Each row has a class, written as a number after it.
[  -5  -27  -39   39   64   41   58   18   57   20   21    8  -34   17
   22  -30   20   30 -101  -55  -26  -58   -2   42  -11  -45   42   23
  -72   -4  -18   71  -57]  2
[-21 -13   6  -7  28 -18 -10  44  23  -4 -15   6  -8 -12  -8 -33 -20 -52
   3  -2 -21 -17 -37  -5  -2   3  -4  -4 -26 -31 -39  -9  19]  0
[ -1  -1  26 -60  63  12 -14  26 -43  -9 -27  56  -6  29   1 -46 -63 -39
  18   0  -1  44  32 -23 -47 -20 -30  29  24 -33  12 -18  41]  3
[  8 -20  35  18   7  16 -16 -32 -39 -18   8  21  -1  59  19  30  -5  46
 -44 -15  -7  -8  57  53  42  -5  13 -13  29 -23  35   7 -17]  3
[ 16 -33  11 -40  38   0 -47 -15 -58  -5  17   8  -1  51   0  -3 -10  40
 -30   5  16  35  41   5 -17 -44   9   3  13   8  42   4  -4]  3
[-55 -15 -25 -26  25  79  12 -13  10  14 -46  -6 -11   9  -4  76   0   5
   3   9 -11  26  47  27 -57 -13  -8  59  19  50 114 -69   4]  7
[ 29 -36  -7 -44  -2 -18 -66 -14  15 -24  -6  -1  17  46  15   3  31  17
  19  47  22  36 -25 -17  -2  -9  13  29 -12  28  24  10 -15]  4
[  3 -12  22   9   0 -58   6  16 -11 -15  34 -20 -19 -29   4  -9 -19   8
  15   4  -4 -10  13 -21   7   4 -42 -33  24   1 -38  -4   6]  6
[-20 -20  25 -24  49 -33  23   8  11   4 -13   5  -8 -14  -6 -12  10  -1
  19   8  -2   0   0   6  14 -11  21  24 -19  17  67  18 -14]  6
[  0  -1 -17 -10   9 -20 -12 -36  33 -37 -17  -4 -20 -22  16 -20  10  10
 -16  34   8  35 -28  27  50  -2  18  13  20  32   1  -8 -39]  7
[-13 -60   5  34  35  -5  14 -12   7  -8  -4 -36   9  16  47 -22 -37  21
 -59 -16  22 -57  42  -5 -29 -31  -6  12  -2  25   1  -2  -1]  0
[-13 -21 -36  36  62 -44  -9  43  -8  -5   0 -64 -22  -6   8   3   0 -14
 -13  18  24  17  42  14   5 -14 -27   4  47  28  45 -19   1]  5
[ 16 -39  20   2   7 -21  -4  22 -25 -24  11   4   7  15   8  36 -24  23
 -17   1 -14  -3  43   4 -20  20 -25 -13   8 -45   1 -46  28]  6
[-37  19   3 -27  22 -47 -63 -13 -27  -5  10  18 -48   4   6 -48  15 -13
  38   5  -5  33  25  10  10 -14  41 -12  21 -47   4  20 -14]  2
[-40  -5  31  17  -6 -49  10  -3   2  -3  46 -20  -9   4  10  14  12  26
  10 -14 -10 -36  19   7 -24   5  -5 -36 -17   3  13  -1  14]  6
[-12  23  -2   0  -3  71  41 -21  -7  16  -1   8 -36  91  29  20 -18  20
 -13 -37 -46 -21  55  21 -15  -6   9 -27   7 -28  13   1  -3]  7
[ 27  -9 -25  -9  23 -61 -78   2 -23 -13 -20 -41  16 -15   8   9 -37 -15
  38  16  43  20  36  -4   7 -16   1 -10  66  11 -41 -11  -4]  0
[ 34 -33  31 -22  43 -72  -7  10 -34 -13  13  40 -27 -17 -75  21  18 -17
  10  10   2 -14   7  -6 -62 -39 -28 -10 -44 -15   3  16  24]  4
[  8  22  12  14  30   7 -28  28   0   7 -14   1   9  32   5 -39  19  -7
 -14  38  11 -17 -14  36  24 -33 -14 -19   5  46  40 -15   6]  7
[ -1 -26 -33  62 -20  41 -18  36  58  -2   6  16  -7   2  74  50   3  47
 -54 -58 -43 -29  27   9  29  25   3  34  54  28 -32 -32  -7]  6
[-29 -15  16 -38  23 -34  -1   6 -44 -33 -20   9  29 -13 -31  17   9  -8
 -16  60  21  36 -16  16  -1 -32  18   1 -17  58  55  18  34]  0
[ 24   8  -7  -9  10 -57  19 -16  20  -7 -25  -4 -20  27 -29 -64  31   6
  40  41  17 -40 -12  -5  -7 -31  10 -26 -25   3  29   6 -12]  0
[-59 -10  29  -6  52 -84  10  10 -10 -27  -1 -22   8 -38  -5  37   8  -2
   7 -21  18  21  32  41  -6  10  -7  -1  26   1  39  -6  37]  6
[-57  10 -25 -17  49 -65  27  30  -7 -13 -17 -11 -24  -8 -31 -36 -15  -8
  11 -15  15   2  -9   1 -59 -28 -33  -7  17  11   2 -13  31]  3
[ 80  13  -1  44 -24 -12  -6  30  29  11  -8   3  24  14 -48   9 -18 -42
  51  34  -8 -42  20  -4  19  22 -28 -14   1 -14  38 -21  21]  3
[-87 -10   3   1 -28  43  24 -25 -43  16 -33  15  -4  15  45 -17 -16  47
  -5  -1  13  -2  29 -19 -18  -5  27  46  47   6  77   1   2]  6
[ 32 -40 -48  25 -33  49   3 -13  54  26  62  -1 -42  24  28  29  47  84
 -30 -48 -16 -42   6 -47   4   0   0  24 -11  36  -3  -2 -54]  1
[-19  35  23  21  58 -73 -14   3  49 -27 -11   3 -46  -7 -10 -54   0 -72
  61  18   1 -18  -8  -3 -50  -2  -1  -3 -16 -30  12  -1  27]  5
[-31  -6   4  48  -7 -37 -31 -28 -46  -8  13 -43 -42 -44 -33  45  -9 -20
 -29  33 -14  38  52  56  32  -4  42 -13  37 -29  47  18   9]  5
[ 13 -14  53 -35  30 -39  -1  -3 -15 -15  37 -11 -19 -16 -27 -25  16 -14
  19 -20   8  17  36 -20 -27 -22 -58 -30  16 -21 -12  -3  39]  2
[ -6 -18   0 -38  13 -31   4 -26  46 -22  14 -16 -25 -28  -4 -22  15  24
  -2  30   8  29  -6  -3 -12 -18 -15  25  -2  42  16 -11  10]  1
[-33  14  30 -32  24 -71  25 -43 -20 -12  -6  31 -30 -11 -17 -22 -50 -36
  67  -6   1 -24  25   3 -38  17  15 -21 -18 -66   2 -14  -3]  7
[ 27 -22  43 -14  16 -30 -23  11 -11  -9  11 -11  -3  -8 -17 -40  -6 -45
  21  38  18  23  25   7   7  -5 -72  -8  34 -24   4  -7  51]  7
[ 11  -2   0   3   1  18 -43  26 -13  14 -24  36 -10 -16 -15 -49 -43 -64
 -20  50 -23  20  13  27 -12 -32  26  26  -7 -49 -25  44  51]  0
[-12 -74 -25   8  33  -7 -39  18  72 -27 -21  19 -19 -41  15  25  22  18
 -15  13   3  -8 -35  18 -22  -6   1  84  -1  13 -21  16 -29]  6
[  5  -8  25  -6  -5   9 -14 -22  -9  44  46 -24  40   0  32   9 -12  55
 -37 -89  22 -23  31  -5  24   8  20 -10  16  -3   1 -33   4]  1
[-94  -4  14 -20  64 -16  28  35 -14 -12  -7  44 -32 -37  25 -13 -27 -32
   0   9  -5  16 -14  25 -13 -33  -2  45  15  62 -14  68   3]  5
[-23  14  14  11  25 -18  37  -4   2  19  44  19 -80  -7  13 -59  -3 -26
  43  -8  -9 -29  61 -38 -53 -17 -72  -5  11  11  26 -21   6]  7
[ 21 -37 -43 -22  22  -4  68  29  35  -5 -43  51 -13   4 -22  -4  -5  43
 -30   5 -30 -25 -21  75  47  -1   6  27 -14 -19 -13 -10 -58]  3
[ 33 -26  26 -36  56 -36  35  -5 -16 -17  -5  22 -22  -1 -29 -39 -44  -6
 -13  16 -17 -18  36   7 -34 -47   6 -17 -37 -25 -13  16  -2]  2
[ 14 -21  -4 -15  23 -69 -15  28   6 -22   5  10  -2  -5  -4 -23  46  11
 -28  -4   3  27 -17 -39  11 -21 -11   4   9  74  40 -25  33]  4
[ 27  15  19   9  24  34 -36  12  -4  13 -12 -14 -23  18 -65  25 -20 -25
   2  24 -26 -27 -41   3   9 -26  26 -31 -45 -29  -5  31 -12]  1
[ 45 -23  -2 -35 -18 -62 -52 -51  29 -37  12   4  18  42 -41  34  18  20
  23  11   0  20   8   0 -45 -13  57   0 -25  -1  33  27  40]  3
[-37 -56 -33  52   9  22 -22 -27  64  13   4 -46 -68  -2 -36   3  96  19
 -56  35  -6 -31 -32  80   9 -52  36  33 -49 -10  32  90 -54]  0
[  4 -23  13 -40  65 -36   0  30   8  -9  -7 -23  21  30 -41  11  19 -34
  43   3  28  -6 -23 -31 -45  -5 -36 -10 -33  20  64 -30  28]  7
[  7  -8  26 -41  70  -1  54  35 -50 -11 -28  26  -9 -10 -21 -10 -33   8
 -19 -16   7  15   8 -13 -30 -40 -40   0  19  -1 -17  13  18]  6
[-40 -18 -18  -2  22 -47 -28   5  14 -30  15 -42 -15 -28  11   8  14 -18
  17  26  20  26 -11 -23   4  -8 -13   5  14  67  10   5  -8]  0
[ -1 -12  -3 -14  59  -5  40 -29  51 -20  -6  43 -51 -42   3  10 -19 -46
  20 -11 -15   8  -2 -12   9 -11  18  57 -17  38  -4  78 -48]  7
[ 23 -28  31 -22  -9 -19 -12 -50  45 -30  24   3  22  45  48  15 -11  24
  27 -42   3 -22  60 -11 -37  14   8   0   8 -24 -27   6  19]  2
[ -6  14  11   2  17  37  25 -25  -4   1  27 -34  35  58  84   1 -25  52
 -56 -53  25   5  47  28 -12  -4   5 -14  27  14  -9 -18   2]  5
[ -9 -47  -4 -11  11   2 -79   0  -3 -10 -39  16  -8 -15   7  -5 -22  -9
  20  48   0   2   8   4  21 -31  36  45  37  21   3  27 -27]  2
[ 35 -10  35  40 -32  33   2  -9 -47  32  23  13  11  32  10  -9  -2  12
  22  12  33 -44  45   6  19   4 -28  -5  33 -45  17  27 -11]  5
[-19  37  10 -27  56 -83  45  17  -3 -13   2 -20 -29 -31 -42 -28 -30 -30
  28 -15   0  -2 -12  16 -53 -22 -22 -50  -8 -21 -52 -13  28]  5
[-14 -26 -16  46  44 -32  24 -10   8 -11 -21  44 -30 -37  24 -11  15  27
 -46 -30  15 -49  43  14   0 -43  17  40  26  61  23  13 -18]  0
[-33  14 -10 -37  40 -12  -8  10 -51  12 -21  19  16  39 -21  -2 -29 -28
  10 -42   9  11  -5 -34 -59   0  48  -8 -21 -42  46 -15  41]  7
[ 77 -13   7  14  55   9 -17  27 -39   6   2  42  30  13  -6  15  -6  29
 -81  -6   1 -30  39  11 -11 -64  24 -13 -30  65  29 -28   8]  0
[-24  25  -3  19  45 -24  -1   8 -38  30 -14  50 -57 -61 -27 -17 -17 -31
 -14 -37  -4  -8  35  19 -37 -45   4  24  17 -12 -15  26   2]  4
[  69  -42  -17    1   17   22 -108   31   30   17  -30   17   50   33
   -7   -7  -81  -39   -5   -3   -4  -23  -18   18  -26   -7   48   39
  -20  -80  -73   29   10]  3
[-13  -5 -28 -37  29 -22 -19  -2 -30   0 -10  21 -19 -24 -19 -22   1  45
  -5  -4  43   9 -12 -31 -57 -49  -5  26  23  34  -4 -14   6]  1
[-51 -10  34 -25  53 -60  -1  -3 -58 -14  58  -7 -37 -11 -20  38 -18  21
 -28  -3 -17   8  48  33 -27 -18   0 -43 -34  -3  23 -23  13]  1
[-11  16   8  15  43 -51  23  34 -48 -16 -21  41 -35 -19 -55 -27  -4 -22
 -11  27  -6 -39  -9  15 -29 -42 -11 -40 -28  -9  -6  -2  18]  0
[ -2  14   3  22  35  22 -24 -14 -46  42   6  -7 -41 -37   2  39 -10   5
 -21 -69   4  11  71  18   8 -15 -15   4  53 -19   2 -38 -39]  4
[ 47 -11 -20  52  50   8 -48  24  72  -5  27  -2  13  29  60 -44  20  -7
 -60  33  20 -11 -19  79  29 -19  33  36 -39  -2 -33  76 -36]  5
